Below are the code and all the weights of a small trained network. Each question names an input and a class and asks about switching units off, where a switched-off unit gives its printed mean instead of its output.

import numpy as np


def w(rows, s, z=0):
    codes = np.array(rows[::2]) - 128.0
    scale = np.full(codes.shape[1], s)
    scale[-1] = z or s
    return codes * scale


def f(y):
    return y / 2 * (1 + np.tanh(0.7978845608 * (y + 0.044715 * y**3)))


def log_softmax(a):
    a = a - a.max(-1, keepdims=True)
    return a - np.log(np.exp(a).sum(-1, keepdims=True))


def net(x, mask):
    res = np.array(x, float).reshape(1, 6) / 4 @ E
    y = f(res @ A[0][:, :-1].T + A[0][:, -1])
    res = res + np.where(mask, y, B[0][:, -1]) @ B[0][:, :-1]
    return log_softmax(res[-1] @ U[:, :-1].T + U[:, -1])


A, B = {}, {}
E = w([
[79,248,41,103],'x0',
[131,157,163,203],'x1',
[130,137,139,254],'x2',
[45,76,103,177],'x3',
[61,201,144,142],'x4',
[145,195,195,82],'x5',
],0.007)
A[0] = w([
[58,219,51,176,155],'neuron 1',
[184,202,172,79,254],'neuron 2',
[67,189,129,151,108],'neuron 3',
[90,91,107,81,100],'neuron 4',
[136,82,106,65,111],'neuron 5',
[94,130,220,159,187],'neuron 6',
[2,108,150,119,169],'neuron 7',
[212,96,163,191,174],'neuron 8',
[165,139,155,142,115],'neuron 9',
[60,89,207,154,175],'neuron 10',
[155,177,117,43,193],'neuron 11',
[33,220,75,142,112],'neuron 12',
[130,96,242,128,136],'neuron 13',
[191,69,44,96,121],'neuron 14',
],0.0094,0.005)
B[0] = w([
[1,96,139,213,220],'neuron 1',
[128,155,237,153,255],'neuron 2',
[97,91,89,160,162],'neuron 3',
[149,100,85,99,149],'neuron 4',
[104,143,85,57,170],'neuron 5',
[214,109,101,148,186],'neuron 6',
[196,121,97,212,184],'neuron 7',
[66,54,101,254,216],'neuron 8',
[137,104,134,148,138],'neuron 9',
[218,87,64,207,189],'neuron 10',
[73,142,200,118,231],'neuron 11',
[14,92,114,203,207],'neuron 12',
[153,115,136,200,186],'neuron 13',
[23,82,119,66,189],'neuron 14',
],0.007,0.0071)
U = w([
[86,105,53,2,2],'0',
[64,78,134,211,203],'1',
[152,186,226,43,129],'2',
[236,120,78,148,70],'3',
],0.0075,0.0017)

Each question gives the input, the list of numbers given to net, and the class t.
The units are the neurons (one row each of A and B). Each row of codes is followed by its name. A weight is (code - 128) times the scale printed after its matrix; where a second scale follows, it is the last column's (A, B and U).
mask holds one flag per neuron, in row order. A switched-off neuron (its flag False) gives its mean, the last column of its row in B, instead of its output. The means were averaged over made-up inputs and are rounded, as every weight is.
A unit's drop is (log p(t) with every unit on - log p(t) with that unit switched off) / (log p(t) with every unit on - log p(t) with every unit switched off).
The circuit of an input: a set's keep is (log p(t) with only the set's units on - log p(t) with every unit switched off) / (log p(t) with every unit on - log p(t) with every unit switched off). Starting from the 12 units with the biggest drops (on a tie, the unit counted first), units are removed one at a time, each time the one whose removal leaves the highest keep (on an exact tie, the one counted first), for as long as the keep stays at least 0.8.
units of the circuit, in order: the units of the circuit, biggest drop first
unit that matters most: the unit with the biggest drop
k most important neurons: the k neurons with the biggest drops, biggest first
drop of u: that unit's drop, to one decimal
input [2,8,-5,3,-6,2], class 3: unit that matters most : neuron 1
input [0,-7,-8,2,-2,7], class 2: units of the circuit, in order : neuron 2; neuron 11
input [-5,7,-3,6,-6,2], class 3: units of the circuit, in order : neuron 1; neuron 12; neuron 10
input [5,0,-3,2,-4,6], class 2: units of the circuit, in order : neuron 8; neuron 2; neuron 10
input [-2,-4,-6,-8,1,-4], class 2: units of the circuit, in order : neuron 2; neuron 11; neuron 8
input [5,-7,-2,-1,0,6], class 2: units of the circuit, in order : neuron 2; neuron 8
input [6,-7,-4,-1,7,7], class 1: 3 most important neurons : neuron 12; neuron 1; neuron 3
input [-4,-5,6,1,5,-4], class 3: 2 most important neurons : neuron 12; neuron 1
input [-3,-3,-2,-2,-3,-1], class 0: drop of neuron 1 : 0.1
input [-2,-3,-1,1,0,0], class 0: drop of neuron 2 : 0.2
input [3,-5,0,-6,-5,-4], class 0: drop of neuron 14 : 0.3
